Here is a tiny trained network, its code and every weight. The questions are about switching its units off for an input and a target symbol, where a switched-off unit gives its printed mean instead of its output.

import numpy as np


def w(rows, s, z=0):
    codes = np.array(rows[::2]) - 128.0
    scale = np.full(codes.shape[1], s)
    scale[-1] = z or s
    return codes * scale


def f(y):
    return np.maximum(y, 0)


def softmax(a):
    e = np.exp(a - a.max(-1, keepdims=True))
    return e / e.sum(-1, keepdims=True)


def log_softmax(a):
    a = a - a.max(-1, keepdims=True)
    return a - np.log(np.exp(a).sum(-1, keepdims=True))


def net(x, mask):
    ids = ['ΛΣΦΨβγεζμπτ'.index(c) for c in x.split()]
    T = len(ids)
    res = E[ids] + P[:T]
    q, k, v = (res @ M[0].T for M in (Q, K, V))
    z = softmax(np.where(np.tri(T) > 0, q @ k.T / 3**0.5, -1e9)) @ v
    res = res + np.where(mask[0], z, O[0][:, -1]) @ O[0][:, :-1]
    y = f(res @ A[0][:, :-1].T + A[0][:, -1])
    res = res + np.where(mask[1:13], y, B[0][:, -1]) @ B[0][:, :-1]
    return log_softmax(res[-1] @ U[:, :-1].T + U[:, -1])


Q, K, V, O, A, B = {}, {}, {}, {}, {}, {}
E = w([
[95,112,169,104,176],'Λ',
[95,130,170,110,190],'Σ',
[28,169,195,159,150],'Φ',
[80,106,138,126,152],'Ψ',
[70,54,220,78,124],'β',
[85,124,63,148,140],'γ',
[148,140,71,78,216],'ε',
[99,90,56,94,74],'ζ',
[115,63,250,214,129],'μ',
[222,127,250,123,200],'π',
[193,130,155,169,25],'τ',
],0.019)
P = w([
[84,235,107,168,89],'0',
[86,182,166,101,120],'1',
[94,156,175,86,108],'2',
[112,136,166,93,117],'3',
[121,113,157,95,117],'4',
[133,89,161,102,122],'5',
[146,67,163,103,122],'6',
[163,49,154,105,127],'7',
[183,23,146,114,127],'8',
[186,3,145,119,133],'9',
[169,40,147,138,132],'10',
],0.011)
Q[0] = w([
[3,70,144,82,179],'head 0',
[93,154,111,137,179],'head 0',
[229,215,124,179,24],'head 0',
],0.013)
K[0] = w([
[213,54,82,154,144],'head 0',
[135,90,121,99,103],'head 0',
[53,250,145,119,131],'head 0',
],0.013)
V[0] = w([
[92,144,28,33,108],'head 0',
[34,55,150,187,97],'head 0',
[195,109,150,101,1],'head 0',
],0.012)
O[0] = w([
[149,4,125,107,92,2],'head 0',
[17,80,155,148,104,202],'head 0',
[143,167,91,58,33,134],'head 0',
],0.012,0.0068)
A[0] = w([
[165,118,108,206,76,217],'neuron 0',
[167,127,246,131,81,87],'neuron 1',
[112,135,93,71,119,112],'neuron 2',
[118,146,208,60,121,144],'neuron 3',
[160,214,126,129,111,168],'neuron 4',
[140,86,101,87,61,184],'neuron 5',
[194,117,151,129,142,182],'neuron 6',
[97,184,126,134,156,64],'neuron 7',
[108,149,177,158,65,159],'neuron 8',
[121,159,104,118,195,147],'neuron 9',
[200,183,147,130,77,1],'neuron 10',
[182,134,192,214,73,65],'neuron 11',
],0.011,0.0049)
B[0] = w([
[198,86,129,145,55,150],'neuron 0',
[192,220,53,110,164,207],'neuron 1',
[186,121,166,133,112,170],'neuron 2',
[113,91,93,198,62,246],'neuron 3',
[148,111,23,193,97,247],'neuron 4',
[136,164,77,117,239,220],'neuron 5',
[98,147,155,169,29,177],'neuron 6',
[182,95,104,37,194,240],'neuron 7',
[153,68,198,105,127,222],'neuron 8',
[98,143,215,138,60,220],'neuron 9',
[51,58,252,89,182,177],'neuron 10',
[61,132,43,35,118,172],'neuron 11',
],0.011)
U = w([
[146,111,136,157,123,4],'Λ',
[169,80,121,148,159,189],'Σ',
[170,122,176,159,174,136],'Φ',
[94,93,73,255,129,90],'Ψ',
[155,114,150,155,134,38],'β',
[222,68,183,197,114,109],'γ',
[95,158,154,44,113,123],'ε',
[115,95,119,212,143,106],'ζ',
[101,99,139,165,70,71],'μ',
[167,147,117,76,41,160],'π',
[163,192,106,179,112,246],'τ',
],0.0089,0.004)

Each question gives the input, a string of symbols that net reads in full, and the target symbol t.
The units are the heads (3 rows each of Q, K, V and O) and the neurons (one row each of A and B). Each row of codes is followed by its name. A weight is (code - 128) times the scale printed after its matrix; where a second scale follows, it is the last column's (O, A, B and U).
mask holds one flag per unit, heads first, then neurons. A switched-off unit (its flag False) gives its mean, the last column of its rows in O or B, instead of its output. The means were averaged over made-up inputs and are rounded, as every weight is.
A unit's drop is (log p(t) with every unit on - log p(t) with that unit switched off) / (log p(t) with every unit on - log p(t) with every unit switched off).
The circuit of an input: a set's keep is (log p(t) with only the set's units on - log p(t) with every unit switched off) / (log p(t) with every unit on - log p(t) with every unit switched off). Starting from the 12 units with the biggest drops (on a tie, the unit counted first), units are removed one at a time, each time the one whose removal leaves the highest keep (on an exact tie, the one counted first), for as long as the keep stays at least 0.8.
units of the circuit, in order: the units of the circuit, biggest drop first
top k neurons: the k neurons with the biggest drops, biggest first
drop of u: that unit's drop, to one decimal
input Σ ζ Ψ ζ Φ ε ζ Ψ μ Φ, target ε: units of the circuit, in order => (head 0)
input ζ τ π Ψ Λ ζ Σ, target Σ: top 2 neurons => (neuron 5; neuron 9)
input Σ π ζ, target τ: top 4 neurons => (neuron 8; neuron 4; neuron 7; neuron 11)
input Σ Σ μ, target ε: units of the circuit, in order => (neuron 7; head 0)
input Σ Φ Σ π Φ, target τ: top 3 neurons => (neuron 4; neuron 7; neuron 9)
input τ β π Ψ μ β γ Σ τ, target π: top 4 neurons => (neuron 11; neuron 0; neuron 1; neuron 10)
input μ τ Ψ ε, target π: units of the circuit, in order => (head 0; neuron 5)
input μ Λ γ μ π Σ Σ, target τ: top 2 neurons => (neuron 4; neuron 8)
input τ Ψ Λ Ψ ε, target γ: units of the circuit, in order => (head 0; neuron 6)
input β Ψ ε γ β Ψ ζ Σ μ ζ, target ε: units of the circuit, in order => (head 0; neuron 4)
input Ψ τ β Ψ τ Ψ Λ π τ Ψ, target π: top 2 neurons => (neuron 4; neuron 2)
input Σ γ β μ Ψ, target ε: units of the circuit, in order => (neuron 7; head 0)
input ζ β Ψ τ γ ε Ψ Σ ζ, target Σ: units of the circuit, in order => (neuron 5; head 0)
input π Σ Ψ π ε Λ, target τ: top neuron => (neuron 8)
input ζ μ γ, target ε: top 2 neurons => (neuron 4; neuron 3)
input μ Λ ζ τ ε Ψ Σ β β π ζ, target τ: top 4 neurons => (neuron 4; neuron 8; neuron 11; neuron 3)
input Ψ μ Σ Σ β β π, target τ: top 2 neurons => (neuron 1; neuron 10)
input τ Ψ π β γ π Σ Λ γ μ Σ, target ε: top 3 neurons => (neuron 7; neuron 9; neuron 8)
input ζ β Ψ μ Σ, target ε: top 2 neurons => (neuron 7; neuron 9)
input Λ ζ π Ψ Λ, target τ: top neuron => (neuron 4)
input Ψ τ γ Σ, target π: top 2 neurons => (neuron 2; neuron 4)
input Σ π Ψ ε ε ζ β Ψ π μ μ, target τ: top 3 neurons => (neuron 4; neuron 1; neuron 10)
input Σ π Σ ζ Ψ γ μ γ, target ε: drop of head 0 => 0.6
input Σ π ε Ψ Σ ε Σ ε Σ π β, target τ: drop of neuron 11 => 0.0
input ε ε Ψ τ μ Ψ ε Σ, target γ: drop of neuron 4 => 0.1
input τ μ τ γ π Ψ Ψ π Φ β τ, target π: drop of neuron 11 => 2.1
input μ Λ μ ζ, target ε: units of the circuit, in order => (neuron 4)
